Below is a small trained network, with its code and all its weights. Each question gives an input and a target symbol and asks what happens when units are switched off, that is, made to give their printed mean instead of their output.

import numpy as np


def w(rows, s, z=0):
    codes = np.array(rows[::2]) - 128.0
    scale = np.full(codes.shape[1], s)
    scale[-1] = z or s
    return codes * scale


def norm(h):
    return h / np.sqrt((h * h).mean(-1, keepdims=True) + 1e-5)


def f(y):
    return np.maximum(y, 0)


def softmax(a):
    e = np.exp(a - a.max(-1, keepdims=True))
    return e / e.sum(-1, keepdims=True)


def log_softmax(a):
    a = a - a.max(-1, keepdims=True)
    return a - np.log(np.exp(a).sum(-1, keepdims=True))


def net(x, mask):
    ids = ['ΔΞΦαβγεζηθμπστψω'.index(c) for c in x.split()]
    T = len(ids)
    res = E[ids] + P[:T]
    u = 0
    for l in range(3):
        r = norm(res)
        for j in range(3):
            rows = slice(2 * j, 2 * j + 2)
            q, k, v = (r @ M[l][rows].T for M in (Q, K, V))
            z = softmax(np.where(np.tri(T) > 0, q @ k.T / 2**0.5, -1e9)) @ v
            o = O[l][rows]
            res = res + np.where(mask[u + j], z, o[:, -1]) @ o[:, :-1]
        u += 3
        y = f(norm(res) @ A[l][:, :-1].T + A[l][:, -1])
        res = res + np.where(mask[u : u + 4], y, B[l][:, -1]) @ B[l][:, :-1]
        u += 4
    return log_softmax(norm(res)[-1] @ U[:, :-1].T + U[:, -1])


Q, K, V, O, A, B = {}, {}, {}, {}, {}, {}
E = w([
[156,162,111,159,134,145],'Δ',
[83,213,206,94,122,73],'Ξ',
[87,174,111,158,177,123],'Φ',
[117,179,102,151,131,64],'α',
[160,129,134,134,116,69],'β',
[90,123,164,123,93,40],'γ',
[153,62,161,78,157,110],'ε',
[123,99,125,78,163,145],'ζ',
[105,164,122,179,127,85],'η',
[98,102,213,99,75,104],'θ',
[195,135,138,82,120,140],'μ',
[99,170,113,94,126,125],'π',
[109,164,162,150,195,161],'σ',
[179,139,147,183,175,95],'τ',
[179,145,252,140,126,105],'ψ',
[156,187,67,157,81,141],'ω',
],0.024)
P = w([
[94,253,180,140,181,22],'0',
[97,239,172,117,177,36],'1',
[109,220,158,119,183,47],'2',
[100,202,151,118,183,67],'3',
[108,182,136,122,180,82],'4',
[112,166,128,122,171,96],'5',
[114,148,123,131,162,118],'6',
[106,132,117,131,147,135],'7',
[107,111,98,136,159,136],'8',
[109,91,95,131,150,154],'9',
[120,64,84,137,138,178],'10',
[105,64,87,138,139,162],'11',
[109,85,89,133,141,160],'12',
],0.0053)
Q[0] = w([
[77,124,2,92,98,195],'0.h1',
[169,142,86,211,82,181],'0.h1',
[125,112,113,55,165,128],'0.h2',
[106,85,128,124,111,168],'0.h2',
[172,164,149,157,85,210],'0.h3',
[154,113,143,159,129,141],'0.h3',
],0.0086)
K[0] = w([
[98,131,1,107,76,134],'0.h1',
[180,68,62,227,34,187],'0.h1',
[158,77,179,161,199,119],'0.h2',
[113,90,158,179,162,67],'0.h2',
[109,151,154,195,204,60],'0.h3',
[128,131,114,184,112,85],'0.h3',
],0.0074)
V[0] = w([
[87,62,199,98,113,136],'0.h1',
[191,131,132,168,122,134],'0.h1',
[106,223,199,130,189,152],'0.h2',
[80,145,169,40,94,192],'0.h2',
[66,69,198,119,153,35],'0.h3',
[169,124,254,135,128,213],'0.h3',
],0.0051)
O[0] = w([
[134,27,79,144,95,154,134],'0.h1',
[150,161,39,68,253,168,123],'0.h1',
[110,165,156,172,133,37,253],'0.h2',
[125,59,115,101,75,212,114],'0.h2',
[46,151,129,151,115,140,230],'0.h3',
[162,213,120,29,151,122,152],'0.h3',
],0.0055,0.0037)
A[0] = w([
[153,110,172,124,143,138,40],'0.n1',
[75,2,120,48,213,141,2],'0.n2',
[187,77,212,119,147,133,93],'0.n3',
[243,143,122,188,90,115,78],'0.n4',
],0.0077,0.0041)
B[0] = w([
[195,194,62,198,114,91,149],'0.n1',
[116,182,161,95,2,38,251],'0.n2',
[169,150,195,237,153,145,253],'0.n3',
[114,118,104,46,205,99,210],'0.n4',
],0.0091,0.0034)
Q[1] = w([
[161,89,120,124,132,149],'1.h1',
[121,212,226,104,177,55],'1.h1',
[120,122,173,81,163,168],'1.h2',
[159,66,133,140,128,251],'1.h2',
[125,88,145,178,128,121],'1.h3',
[136,94,220,103,173,79],'1.h3',
],0.012)
K[1] = w([
[86,219,146,127,112,130],'1.h1',
[157,85,53,209,116,220],'1.h1',
[209,116,168,112,139,138],'1.h2',
[163,145,254,106,223,74],'1.h2',
[119,141,167,112,100,171],'1.h3',
[106,96,146,127,162,216],'1.h3',
],0.0091)
V[1] = w([
[146,200,68,109,30,162],'1.h1',
[106,158,74,113,90,81],'1.h1',
[113,165,78,155,36,165],'1.h2',
[96,154,169,2,165,150],'1.h2',
[140,91,182,166,106,134],'1.h3',
[128,156,83,138,96,49],'1.h3',
],0.0072)
O[1] = w([
[250,103,90,255,39,244,22],'1.h1',
[93,174,69,169,31,169,162],'1.h1',
[185,241,99,159,135,132,96],'1.h2',
[170,104,17,12,206,246,179],'1.h2',
[171,154,120,83,197,10,122],'1.h3',
[227,239,128,84,21,147,252],'1.h3',
],0.005,0.0028)
A[1] = w([
[160,124,154,112,111,2,251],'1.n1',
[132,117,203,120,89,116,119],'1.n2',
[224,235,120,168,128,159,149],'1.n3',
[122,159,158,183,212,154,9],'1.n4',
],0.0061,0.0029)
B[1] = w([
[117,115,81,2,124,134,255],'1.n1',
[153,160,207,118,84,164,167],'1.n2',
[142,144,81,142,237,156,183],'1.n3',
[78,86,143,201,89,100,148],'1.n4',
],0.0096,0.0089)
Q[2] = w([
[156,141,174,143,40,42],'2.h1',
[164,144,254,98,117,203],'2.h1',
[209,185,108,109,54,185],'2.h2',
[59,117,73,163,162,185],'2.h2',
[107,94,60,138,19,175],'2.h3',
[125,204,241,10,213,124],'2.h3',
],0.0094)
K[2] = w([
[150,123,145,155,89,82],'2.h1',
[154,128,180,111,98,132],'2.h1',
[112,171,127,123,103,159],'2.h2',
[124,102,130,174,111,142],'2.h2',
[97,191,101,90,112,136],'2.h3',
[140,6,143,167,157,144],'2.h3',
],0.021)
V[2] = w([
[145,177,143,183,60,120],'2.h1',
[162,41,48,145,117,236],'2.h1',
[197,190,79,82,54,130],'2.h2',
[34,174,50,113,94,174],'2.h2',
[201,176,209,124,126,187],'2.h3',
[52,125,215,151,102,254],'2.h3',
],0.0067)
O[2] = w([
[119,65,119,47,175,107,114],'2.h1',
[62,142,144,100,103,58,2],'2.h1',
[81,135,113,87,143,124,162],'2.h2',
[133,153,96,81,161,188,127],'2.h2',
[255,125,200,123,95,133,161],'2.h3',
[126,240,224,94,143,154,83],'2.h3',
],0.0075,0.009)
A[2] = w([
[138,112,119,97,150,167,85],'2.n1',
[112,194,59,148,133,138,1],'2.n2',
[157,156,91,156,216,131,12],'2.n3',
[124,115,137,116,4,136,133],'2.n4',
],0.012,0.003)
B[2] = w([
[9,119,174,132,117,152,160],'2.n1',
[170,167,185,121,106,119,202],'2.n2',
[105,27,133,153,53,141,254],'2.n3',
[101,80,74,215,130,160,211],'2.n4',
],0.012,0.006)
U = w([
[124,200,46,99,82,201,124],'Δ',
[39,104,238,126,113,137,16],'Ξ',
[107,175,215,99,183,86,230],'Φ',
[223,103,209,98,142,55,163],'α',
[41,149,142,178,141,106,199],'β',
[107,123,81,40,110,246,134],'γ',
[165,110,70,49,222,143,159],'ε',
[79,116,99,86,24,92,102],'ζ',
[158,183,115,167,47,22,69],'η',
[198,212,27,139,145,77,120],'θ',
[200,144,58,179,117,189,166],'μ',
[81,196,174,75,65,156,114],'π',
[63,81,72,107,183,34,227],'σ',
[103,177,146,220,53,52,40],'τ',
[162,59,178,62,70,128,114],'ψ',
[162,39,88,158,239,17,3],'ω',
],0.011,0.0056)

Each question gives the input, a string of symbols that net reads in full, and the target symbol t.
The units are the heads (2 rows each of Q, K, V and O) and the neurons (one row each of A and B). Each row of codes is followed by its name. A weight is (code - 128) times the scale printed after its matrix; where a second scale follows, it is the last column's (O, A, B and U).
mask holds one flag per unit, layer by layer, with each layer's heads first. A switched-off unit (its flag False) gives its mean, the last column of its rows in O or B, instead of its output. The means were averaged over made-up inputs and are rounded, as every weight is.
A unit's drop is (log p(t) with every unit on - log p(t) with that unit switched off) / (log p(t) with every unit on - log p(t) with every unit switched off).
The circuit of an input: a set's keep is (log p(t) with only the set's units on - log p(t) with every unit switched off) / (log p(t) with every unit on - log p(t) with every unit switched off). Starting from the 12 units with the biggest drops (on a tie, the unit counted first), units are removed one at a time, each time the one whose removal leaves the highest keep (on an exact tie, the one counted first), for as long as the keep stays at least 0.8.
units of the circuit, in order: the units of the circuit, biggest drop first
unit that matters most: the unit with the biggest drop
top k neurons: the k neurons with the biggest drops, biggest first
top k neurons in layer l: the k neurons of layer l with the biggest drops, biggest first
which heads matter: for each layer, one digit per head in row order, 1 if its drop is at least 0.15 and else 0, layers parted by /
drop when u is switched off: that unit's drop, to one decimal
input τ Δ ω π γ π π η ζ μ σ, target Φ: unit that matters most => 2.h3
input γ μ τ ε ε μ τ τ γ, target σ: units of the circuit, in order => (2.h3 0.n2 1.h1)
input β ζ ψ γ Ξ τ Φ μ β, target ε: units of the circuit, in order => (2.n3 1.n1)
input η σ θ ε Φ, target τ: units of the circuit, in order => (2.n3 2.n2)
input Ξ μ Φ ε τ Ξ π ε β, target σ: units of the circuit, in order => (2.h3 1.h1)
input ε θ α β ζ, target ζ: which heads matter => 100 / 000 / 000
input α β π ε γ ζ α π η ω γ ε, target μ: units of the circuit, in order => (1.h1 0.n3)
input Δ σ θ Φ μ η ψ ε Ξ Φ ζ, target ζ: top 2 neurons in layer 0 => (0.n2 0.n4)
input α ω β ζ ψ σ σ Ξ τ ψ μ η, target η: top 2 neurons => (0.n2 0.n3)
input α μ ψ ψ Φ π α τ μ Φ τ μ η, target σ: units of the circuit, in order => (1.h1 0.n2)
input Δ μ β α σ ε μ ζ π, target π: which heads matter => 000 / 000 / 100
input ε ε Δ ζ γ β η ε Φ, target τ: units of the circuit, in order => (2.n2 1.h2)
input σ Ξ ψ σ τ η γ γ, target σ: top 2 neurons => (0.n2 2.n3)
input μ Φ ε γ ω σ Φ Δ μ τ γ σ, target β: which heads matter => 000 / 000 / 100
input τ α μ Ξ α Ξ ω β, target μ: unit that matters most => 1.h1
input γ ε μ Φ μ θ ψ θ Ξ Φ α η, target η: which heads matter => 000 / 010 / 000
input ε π μ, target γ: top 2 neurons => (2.n1 0.n4)
input α π μ, target ε: top 2 neurons in layer 1 => (1.n3 1.n4)
input τ μ Δ Φ Ξ ω π ζ ε σ θ π σ, target Φ: top 2 neurons => (2.n4 1.n3)
input β ω Φ, target μ: units of the circuit, in order => (1.h1)
input Ξ ω ζ Δ μ σ ε Ξ ε γ π, target π: top 3 neurons => (0.n2 1.n1 2.n2)
input ε σ μ γ β, target σ: top 2 neurons in layer 2 => (2.n2 2.n1)
input π ε μ, target γ: top 2 neurons => (0.n2 2.n1)
input γ ε Φ γ ζ τ, target σ: drop when 1.n2 is switched off => 0.0
input Φ β ζ ε ω Δ μ π Δ π μ θ β, target ε: drop when 2.h3 is switched off => 0.1
input γ π τ, target σ: drop when 0.n3 is switched off => 0.1
